Here is a tiny trained network, its code and every weight. The questions are about switching its units off for an input and a target symbol, where a switched-off unit gives its printed mean instead of its output.

import numpy as np


def w(rows, s, z=0):
    codes = np.array(rows[::2]) - 128.0
    scale = np.full(codes.shape[1], s)
    scale[-1] = z or s
    return codes * scale


def f(y):
    return np.maximum(y, 0)


def softmax(a):
    e = np.exp(a - a.max(-1, keepdims=True))
    return e / e.sum(-1, keepdims=True)


def log_softmax(a):
    a = a - a.max(-1, keepdims=True)
    return a - np.log(np.exp(a).sum(-1, keepdims=True))


def net(x, mask):
    ids = ['ΘΦΩαζλμπστψ'.index(c) for c in x.split()]
    T = len(ids)
    res = E[ids] + P[:T]
    u = 0
    for l in range(2):
        q, k, v = (res @ M[l].T for M in (Q, K, V))
        z = softmax(np.where(np.tri(T) > 0, q @ k.T / 4**0.5, -1e9)) @ v
        res = res + np.where(mask[u], z, O[l][:, -1]) @ O[l][:, :-1]
        u += 1
        y = f(res @ A[l][:, :-1].T + A[l][:, -1])
        res = res + np.where(mask[u : u + 8], y, B[l][:, -1]) @ B[l][:, :-1]
        u += 8
    return log_softmax(res[-1] @ U[:, :-1].T + U[:, -1])


Q, K, V, O, A, B = {}, {}, {}, {}, {}, {}
E = w([
[117,188,200,159,151,102,64,96,148],'Θ',
[152,168,124,115,131,227,116,84,191],'Φ',
[92,117,126,165,128,45,106,35,44],'Ω',
[88,106,25,129,124,147,128,45,136],'α',
[79,124,62,106,192,203,58,93,231],'ζ',
[54,112,181,72,100,112,118,104,156],'λ',
[164,96,141,128,154,118,5,100,99],'μ',
[161,152,121,108,91,180,201,44,118],'π',
[150,61,104,86,69,70,92,79,89],'σ',
[152,137,167,108,90,97,53,123,221],'τ',
[80,187,137,138,172,222,148,61,114],'ψ',
],0.015)
P = w([
[120,106,62,196,75,195,185,204,125],'0',
[151,35,178,205,168,160,194,60,217],'1',
[103,132,72,171,60,177,136,163,125],'2',
[142,61,191,173,159,142,155,28,197],'3',
[106,155,77,139,65,162,111,158,98],'4',
[136,88,185,131,166,123,135,27,183],'5',
[103,178,82,110,64,160,87,158,84],'6',
[133,114,191,102,164,109,121,17,172],'7',
[105,195,82,85,62,148,69,151,72],'8',
[126,136,196,79,178,86,102,23,167],'9',
[97,217,85,55,59,135,50,141,55],'10',
[125,147,206,34,183,72,84,24,154],'11',
[99,234,82,31,56,127,21,132,47],'12',
[99,153,228,2,160,45,83,16,161],'13',
],0.011)
Q[0] = w([
[98,118,157,115,114,124,105,8,181],'L0H0',
[93,162,112,129,40,171,58,41,144],'L0H0',
[139,140,97,126,133,125,124,211,77],'L0H0',
[107,176,75,120,90,173,119,175,85],'L0H0',
],0.014)
K[0] = w([
[107,248,111,13,86,107,63,51,77],'L0H0',
[107,173,180,30,76,34,13,139,94],'L0H0',
[116,12,166,242,112,137,177,187,144],'L0H0',
[120,34,254,164,125,45,104,142,120],'L0H0',
],0.0089)
V[0] = w([
[167,137,118,181,85,65,212,161,207],'L0H0',
[212,241,174,99,49,23,223,134,162],'L0H0',
[32,82,14,108,221,177,55,148,145],'L0H0',
[183,162,252,133,67,220,214,153,31],'L0H0',
],0.0046)
O[0] = w([
[105,141,44,147,150,97,156,138,195,2],'L0H0',
[108,193,97,148,46,62,120,74,154,96],'L0H0',
[157,89,115,103,193,140,124,168,90,176],'L0H0',
[114,110,128,171,98,137,119,2,188,98],'L0H0',
],0.0093,0.0033)
A[0] = w([
[62,119,96,187,148,85,38,181,136,252],'L0N0',
[141,75,86,150,68,122,114,157,66,24],'L0N1',
[130,84,85,114,157,151,66,60,158,234],'L0N2',
[191,153,101,124,125,105,92,254,172,37],'L0N3',
[212,39,78,145,71,67,60,127,109,179],'L0N4',
[94,143,48,68,63,219,114,160,130,204],'L0N5',
[140,78,187,168,161,140,112,60,141,80],'L0N6',
[22,125,63,165,136,128,128,113,23,43],'L0N7',
],0.0064,0.004)
B[0] = w([
[126,137,156,174,51,117,158,126,47,175],'L0N0',
[123,171,96,118,173,89,186,143,103,137],'L0N1',
[143,169,244,96,95,179,181,119,162,254],'L0N2',
[141,106,191,198,104,106,154,161,93,135],'L0N3',
[140,183,192,130,139,99,254,132,138,168],'L0N4',
[137,144,126,147,40,153,145,203,58,238],'L0N5',
[85,174,185,98,184,107,167,116,175,205],'L0N6',
[145,185,126,39,165,175,196,167,77,144],'L0N7',
],0.0077,0.0072)
Q[1] = w([
[134,101,196,103,113,164,154,134,113],'L1H0',
[121,135,33,157,91,146,108,187,106],'L1H0',
[120,225,247,58,47,216,188,129,77],'L1H0',
[86,187,212,166,29,178,157,164,80],'L1H0',
],0.011)
K[1] = w([
[129,162,177,62,102,139,85,139,85],'L1H0',
[58,32,195,167,185,9,175,153,175],'L1H0',
[134,173,186,34,92,48,51,122,76],'L1H0',
[100,153,180,52,97,2,42,144,95],'L1H0',
],0.0086)
V[1] = w([
[109,134,71,98,165,100,229,35,37],'L1H0',
[255,57,137,109,53,90,226,145,162],'L1H0',
[54,128,67,17,99,231,124,143,192],'L1H0',
[25,29,138,114,103,66,142,118,102],'L1H0',
],0.008)
O[1] = w([
[56,64,104,163,145,196,68,33,95,82],'L1H0',
[143,157,139,40,73,85,49,108,32,172],'L1H0',
[220,97,65,86,104,131,148,100,190,253],'L1H0',
[24,150,89,11,226,112,126,62,135,136],'L1H0',
],0.011,0.0053)
A[1] = w([
[122,110,35,130,135,201,131,83,128,195],'L1N0',
[48,157,90,240,109,137,171,245,68,128],'L1N1',
[111,151,96,137,48,134,35,118,52,47],'L1N2',
[160,161,32,133,70,62,164,253,134,3],'L1N3',
[136,43,3,201,104,170,122,198,102,64],'L1N4',
[205,214,128,110,91,108,186,172,122,199],'L1N5',
[108,76,124,199,199,162,218,211,144,140],'L1N6',
[115,10,145,149,209,126,154,31,206,72],'L1N7',
],0.0082,0.0064)
B[1] = w([
[109,89,187,88,108,69,118,153,156,156],'L1N0',
[207,124,138,92,117,57,106,36,100,162],'L1N1',
[137,88,94,173,200,141,186,156,184,182],'L1N2',
[100,191,170,174,198,237,72,112,151,165],'L1N3',
[165,194,123,5,113,136,238,118,175,134],'L1N4',
[67,81,93,144,134,92,96,141,138,250],'L1N5',
[54,128,105,143,118,145,194,86,61,147],'L1N6',
[173,211,71,178,146,107,92,175,101,179],'L1N7',
],0.011,0.02)
U = w([
[45,150,185,156,91,126,237,125,159,64],'Θ',
[137,13,127,171,87,89,145,134,217,110],'Φ',
[80,107,82,179,127,130,32,143,110,79],'Ω',
[250,41,107,77,103,151,36,174,22,158],'α',
[134,37,97,134,196,155,176,232,85,146],'ζ',
[165,156,115,52,217,60,170,119,189,105],'λ',
[145,128,254,78,109,192,142,177,68,95],'μ',
[122,143,144,143,3,144,95,10,114,122],'π',
[87,30,177,81,178,150,105,19,168,46],'σ',
[7,106,71,43,5,123,78,187,82,255],'τ',
[168,145,98,169,47,203,143,197,85,164],'ψ',
],0.0052,0.0064)

Each question gives the input, a string of symbols that net reads in full, and the target symbol t.
The units are the heads (4 rows each of Q, K, V and O) and the neurons (one row each of A and B). Each row of codes is followed by its name. A weight is (code - 128) times the scale printed after its matrix; where a second scale follows, it is the last column's (O, A, B and U).
mask holds one flag per unit, layer by layer, with each layer's heads first. A switched-off unit (its flag False) gives its mean, the last column of its rows in O or B, instead of its output. The means were averaged over made-up inputs and are rounded, as every weight is.
A unit's drop is (log p(t) with every unit on - log p(t) with that unit switched off) / (log p(t) with every unit on - log p(t) with every unit switched off).
The circuit of an input: a set's keep is (log p(t) with only the set's units on - log p(t) with every unit switched off) / (log p(t) with every unit on - log p(t) with every unit switched off). Starting from the 12 units with the biggest drops (on a tie, the unit counted first), units are removed one at a time, each time the one whose removal leaves the highest keep (on an exact tie, the one counted first), for as long as the keep stays at least 0.8.
units of the circuit, in order: the units of the circuit, biggest drop first
unit that matters most: the unit with the biggest drop
top k neurons: the k neurons with the biggest drops, biggest first
k most important neurons of layer l: the k neurons of layer l with the biggest drops, biggest first
input Φ λ π π μ μ λ Φ, target λ: units of the circuit, in order -> [L1H0, L1N7, L0N4]
input λ Φ Φ α, target Φ: most important neuron of layer 0 -> [L0N2]
input σ Θ Θ σ λ π, target λ: units of the circuit, in order -> [L1H0, L1N7, L0N5]
input λ α λ π λ σ σ π Φ, target ζ: units of the circuit, in order -> [L1N2, L1H0, L0N4, L0N5]
input ψ λ Θ Φ Φ λ Θ π Φ Θ π Φ, target π: units of the circuit, in order -> [L0H0, L1H0]
input Θ σ Θ Φ σ Θ α λ λ ζ π π, target π: units of the circuit, in order -> [L0N5, L0H0, L1H0]
input Φ λ π λ π ζ λ ζ ζ Φ μ π, target μ: units of the circuit, in order -> [L1H0, L0H0, L1N2]
input λ Φ τ λ σ Φ, target σ: top 2 neurons -> [L0N4, L1N2]
input π π Φ λ Φ λ π λ, target π: units of the circuit, in order -> [L0H0, L1H0]
input λ π λ π λ π λ λ Φ λ λ Φ λ Ω, target λ: units of the circuit, in order -> [L1H0, L1N7]
input Ω Θ π Φ π, target π: top 3 neurons -> [L1N1, L0N6, L0N5]
input π π Θ ζ λ Φ Φ Φ λ Θ Ω λ Θ Θ, target Θ: units of the circuit, in order -> [L1H0, L1N6]
input Θ λ Θ λ λ Φ, target λ: units of the circuit, in order -> [L1H0, L1N7, L0N5]
input Φ Φ Φ μ π λ ζ ψ ζ τ, target ζ: unit that matters most -> L0H0
input Φ α π λ, target π: units of the circuit, in order -> [L1H0, L0H0]
input ψ μ μ Θ Φ, target π: top 2 neurons -> [L1N1, L0N6]
input α λ Θ λ ζ λ Θ, target π: units of the circuit, in order -> [L1H0, L1N1, L0N0, L1N6]
input λ Φ Θ Θ λ ψ λ π λ σ λ μ Φ π, target Φ: top 2 neurons -> [L0N5, L1N5]
input Θ Φ π ψ τ σ π, target ζ: top 4 neurons -> [L1N2, L0N2, L0N4, L0N6]
input σ λ λ Φ λ σ τ σ, target τ: unit that matters most -> L1N5
input π Θ τ λ λ σ α τ π ζ Φ Φ π, target Ω: 2 most important neurons of layer 1 -> [L1N3, L1N5]
input Θ λ Θ λ Φ π τ σ σ π τ α, target τ: top 2 neurons -> [L1N5, L0N2]
input λ π ψ λ λ Φ τ Φ π α, target π: 2 most important neurons of layer 0 -> [L0N5, L0N2]
